Here is a tiny trained network, its code and every weight. The questions are about switching its units off for an input and a target symbol, where a switched-off unit gives its printed mean instead of its output.

import numpy as np


def w(rows, s, z=0):
    codes = np.array(rows[::2]) - 128.0
    scale = np.full(codes.shape[1], s)
    scale[-1] = z or s
    return codes * scale


def f(y):
    return y / 2 * (1 + np.tanh(0.7978845608 * (y + 0.044715 * y**3)))


def softmax(a):
    e = np.exp(a - a.max(-1, keepdims=True))
    return e / e.sum(-1, keepdims=True)


def log_softmax(a):
    a = a - a.max(-1, keepdims=True)
    return a - np.log(np.exp(a).sum(-1, keepdims=True))


def net(x, mask):
    ids = ['Ξζθμτψ'.index(c) for c in x.split()]
    T = len(ids)
    res = E[ids] + P[:T]
    r = res
    for j in range(2):
        rows = slice(4 * j, 4 * j + 4)
        q, k, v = (r @ M[0][rows].T for M in (Q, K, V))
        z = softmax(np.where(np.tri(T) > 0, q @ k.T / 4**0.5, -1e9)) @ v
        o = O[0][rows]
        res = res + np.where(mask[j], z, o[:, -1]) @ o[:, :-1]
    y = f(res @ A[0][:, :-1].T + A[0][:, -1])
    res = res + np.where(mask[2:10], y, B[0][:, -1]) @ B[0][:, :-1]
    return log_softmax(res[-1] @ U[:, :-1].T + U[:, -1])


Q, K, V, O, A, B = {}, {}, {}, {}, {}, {}
E = w([
[170,2,125,141],'Ξ',
[189,113,186,73],'ζ',
[158,186,76,185],'θ',
[132,96,36,88],'μ',
[182,162,176,120],'τ',
[169,163,146,132],'ψ',
],0.0089)
P = w([
[127,79,177,194],'0',
[2,135,199,76],'1',
[146,93,187,201],'2',
[134,171,176,55],'3',
[99,76,145,176],'4',
[170,162,103,65],'5',
[65,64,140,165],'6',
[196,138,42,56],'7',
[41,64,138,156],'8',
[161,112,28,74],'9',
],0.0066)
Q[0] = w([
[134,120,152,193],'h1',
[79,161,13,35],'h1',
[160,73,44,38],'h1',
[99,90,167,37],'h1',
[49,5,38,97],'h2',
[67,196,119,20],'h2',
[116,10,92,145],'h2',
[142,36,173,31],'h2',
],0.012)
K[0] = w([
[179,132,147,134],'h1',
[95,148,39,108],'h1',
[96,11,41,103],'h1',
[70,91,165,92],'h1',
[168,84,28,122],'h2',
[118,6,187,203],'h2',
[178,146,49,67],'h2',
[213,62,169,55],'h2',
],0.013)
V[0] = w([
[96,112,64,37],'h1',
[102,245,125,159],'h1',
[67,89,167,224],'h1',
[219,185,142,91],'h1',
[30,2,180,136],'h2',
[165,179,92,136],'h2',
[153,164,201,193],'h2',
[76,71,41,211],'h2',
],0.007)
O[0] = w([
[190,134,184,19,90],'h1',
[21,60,40,62,4],'h1',
[177,160,35,180,177],'h1',
[24,90,182,161,103],'h1',
[2,80,64,4,176],'h2',
[190,133,134,191,104],'h2',
[70,128,235,181,135],'h2',
[100,30,33,143,121],'h2',
],0.0062,0.0037)
A[0] = w([
[119,82,26,134,77],'n1',
[127,248,42,201,6],'n2',
[99,12,170,210,214],'n3',
[179,176,144,32,116],'n4',
[163,76,73,205,115],'n5',
[216,133,213,115,60],'n6',
[143,182,144,231,148],'n7',
[69,242,112,110,154],'n8',
],0.013,0.0017)
B[0] = w([
[204,211,86,103,175],'n1',
[168,3,151,51,172],'n2',
[34,136,149,16,253],'n3',
[33,69,132,135,188],'n4',
[72,75,77,224,243],'n5',
[234,114,104,73,217],'n6',
[184,171,227,183,207],'n7',
[41,121,57,61,144],'n8',
],0.015,0.0062)
U = w([
[4,83,124,85,191],'Ξ',
[154,95,155,40,74],'ζ',
[131,31,164,195,69],'θ',
[143,148,68,216,249],'μ',
[98,194,193,168,51],'τ',
[82,166,177,197,49],'ψ',
],0.0047,0.0015)

Each question gives the input, a string of symbols that net reads in full, and the target symbol t.
The units are the heads (4 rows each of Q, K, V and O) and the neurons (one row each of A and B). Each row of codes is followed by its name. A weight is (code - 128) times the scale printed after its matrix; where a second scale follows, it is the last column's (O, A, B and U).
mask holds one flag per unit, heads first, then neurons. A switched-off unit (its flag False) gives its mean, the last column of its rows in O or B, instead of its output. The means were averaged over made-up inputs and are rounded, as every weight is.
A unit's drop is (log p(t) with every unit on - log p(t) with that unit switched off) / (log p(t) with every unit on - log p(t) with every unit switched off).
The circuit of an input: a set's keep is (log p(t) with only the set's units on - log p(t) with every unit switched off) / (log p(t) with every unit on - log p(t) with every unit switched off). Starting from all 10 units, units are removed one at a time, each time the one whose removal leaves the highest keep (on an exact tie, the one counted first), for as long as the keep stays at least 0.8.
units of the circuit, in order: the units of the circuit, biggest drop first
top k neurons: the k neurons with the biggest drops, biggest first
which heads matter: for each layer, one digit per head in row order, 1 if its drop is at least 0.15 and else 0, layers parted by /
drop of u: that unit's drop, to one decimal
input τ ψ θ, target θ: which heads matter : 00
input Ξ Ξ Ξ θ, target Ξ: units of the circuit, in order : h2, n8
input Ξ Ξ Ξ τ, target Ξ: which heads matter : 01
input ζ Ξ θ ψ, target Ξ: top neuron : n8
input ζ Ξ Ξ θ, target Ξ: top 4 neurons : n8, n6, n7, n1
input ζ τ Ξ Ξ Ξ, target Ξ: which heads matter : 00
input Ξ τ θ θ ψ ζ τ ψ μ, target μ: units of the circuit, in order : n3, n2, n1
input Ξ ζ Ξ ψ θ Ξ τ Ξ, target μ: units of the circuit, in order : h2, n3, n1
input Ξ θ ζ ψ Ξ θ τ Ξ μ, target μ: top 3 neurons : n3, n1, n2
input Ξ μ Ξ θ Ξ ζ θ Ξ, target μ: top 3 neurons : n3, n2, n5
input τ Ξ θ, target θ: top 2 neurons : n2, n7
input θ Ξ Ξ ψ, target Ξ: top 3 neurons : n8, n7, n4
input θ Ξ θ Ξ Ξ, target Ξ: drop of h2 : 0.1
input μ Ξ θ τ, target Ξ: drop of n7 : 0.2
